Below is a small trained network, with its code and all its weights. Each question gives an input and a class and asks what happens when units are switched off, that is, made to give their printed mean instead of their output.

import numpy as np


def w(rows, s, z=0):
    codes = np.array(rows[::2]) - 128.0
    scale = np.full(codes.shape[1], s)
    scale[-1] = z or s
    return codes * scale


def f(y):
    return y / 2 * (1 + np.tanh(0.7978845608 * (y + 0.044715 * y**3)))


def log_softmax(a):
    a = a - a.max(-1, keepdims=True)
    return a - np.log(np.exp(a).sum(-1, keepdims=True))


def net(x, mask):
    res = np.array(x, float).reshape(1, 5) / 4 @ E
    y = f(res @ A[0][:, :-1].T + A[0][:, -1])
    res = res + np.where(mask, y, B[0][:, -1]) @ B[0][:, :-1]
    return log_softmax(res[-1] @ U[:, :-1].T + U[:, -1])


A, B = {}, {}
E = w([
[86,193,108,88,75,25,154],'x0',
[55,121,2,183,200,93,191],'x1',
[132,128,124,123,133,121,120],'x2',
[208,105,101,95,147,58,214],'x3',
[125,115,131,104,126,129,127],'x4',
],0.0079)
A[0] = w([
[217,160,164,130,32,99,84,49],'neuron 1',
[70,207,123,124,48,4,115,2],'neuron 2',
[38,110,2,157,219,91,154,26],'neuron 3',
[30,155,123,179,82,177,50,57],'neuron 4',
[197,100,115,169,246,187,79,15],'neuron 5',
[231,97,109,136,108,96,209,3],'neuron 6',
],0.008,0.0051)
B[0] = w([
[120,125,199,172,143,158,85,179],'neuron 1',
[122,44,99,141,139,228,176,200],'neuron 2',
[142,139,231,138,97,134,92,254],'neuron 3',
[147,125,150,71,215,71,168,200],'neuron 4',
[67,64,132,107,68,187,180,170],'neuron 5',
[52,95,163,60,252,121,104,167],'neuron 6',
],0.022,0.0067)
U = w([
[149,135,212,141,98,154,78,33],'0',
[120,51,95,120,105,189,172,69],'1',
[125,116,133,60,214,61,148,70],'2',
[152,108,115,147,119,109,115,247],'3',
[142,105,115,145,115,98,125,239],'4',
[178,202,53,136,66,78,129,139],'5',
[153,181,2,109,69,92,115,34],'6',
],0.0098,0.015)

Each question gives the input, the list of numbers given to net, and the class t.
The units are the neurons (one row each of A and B). Each row of codes is followed by its name. A weight is (code - 128) times the scale printed after its matrix; where a second scale follows, it is the last column's (A, B and U).
mask holds one flag per neuron, in row order. A switched-off neuron (its flag False) gives its mean, the last column of its row in B, instead of its output. The means were averaged over made-up inputs and are rounded, as every weight is.
A unit's drop is (log p(t) with every unit on - log p(t) with that unit switched off) / (log p(t) with every unit on - log p(t) with every unit switched off).
The circuit of an input: a set's keep is (log p(t) with only the set's units on - log p(t) with every unit switched off) / (log p(t) with every unit on - log p(t) with every unit switched off). Starting from all 6 units, units are removed one at a time, each time the one whose removal leaves the highest keep (on an exact tie, the one counted first), for as long as the keep stays at least 0.8.
units of the circuit, in order: the units of the circuit, biggest drop first
most important unit: the unit with the biggest drop
top k neurons: the k neurons with the biggest drops, biggest first
drop of u: that unit's drop, to one decimal
input [-1,8,7,2,4], class 0: units of the circuit, in order => [neuron 3]
input [8,-6,-8,-5,-1], class 1: top 2 neurons => [neuron 2; neuron 3]
input [-3,3,6,7,7], class 2: top 2 neurons => [neuron 6; neuron 2]
input [0,-7,3,8,-4], class 2: top 2 neurons => [neuron 6; neuron 3]
input [-1,5,4,1,0], class 0: top 3 neurons => [neuron 3; neuron 4; neuron 2]
input [7,-5,-7,-7,2], class 1: top 3 neurons => [neuron 2; neuron 3; neuron 6]
input [5,-7,-4,-8,7], class 2: top 2 neurons => [neuron 4; neuron 3]
input [5,2,-2,-5,3], class 1: top 3 neurons => [neuron 2; neuron 6; neuron 3]
input [-7,3,5,-8,1], class 2: top 2 neurons => [neuron 4; neuron 2]
input [-5,-2,2,8,-8], class 2: top 2 neurons => [neuron 6; neuron 2]
input [-6,2,1,-7,5], class 2: top 2 neurons => [neuron 4; neuron 2]
input [-8,-3,-2,-1,-8], class 1: top 2 neurons => [neuron 5; neuron 3]
input [3,-1,-2,-6,4], class 2: drop of neuron 4 => 0.7
input [5,7,-6,4,5], class 0: drop of neuron 3 => 1.2
input [2,-5,-4,-8,-6], class 2: drop of neuron 3 => 0.1
input [-7,-2,7,3,3], class 1: most important unit => neuron 5
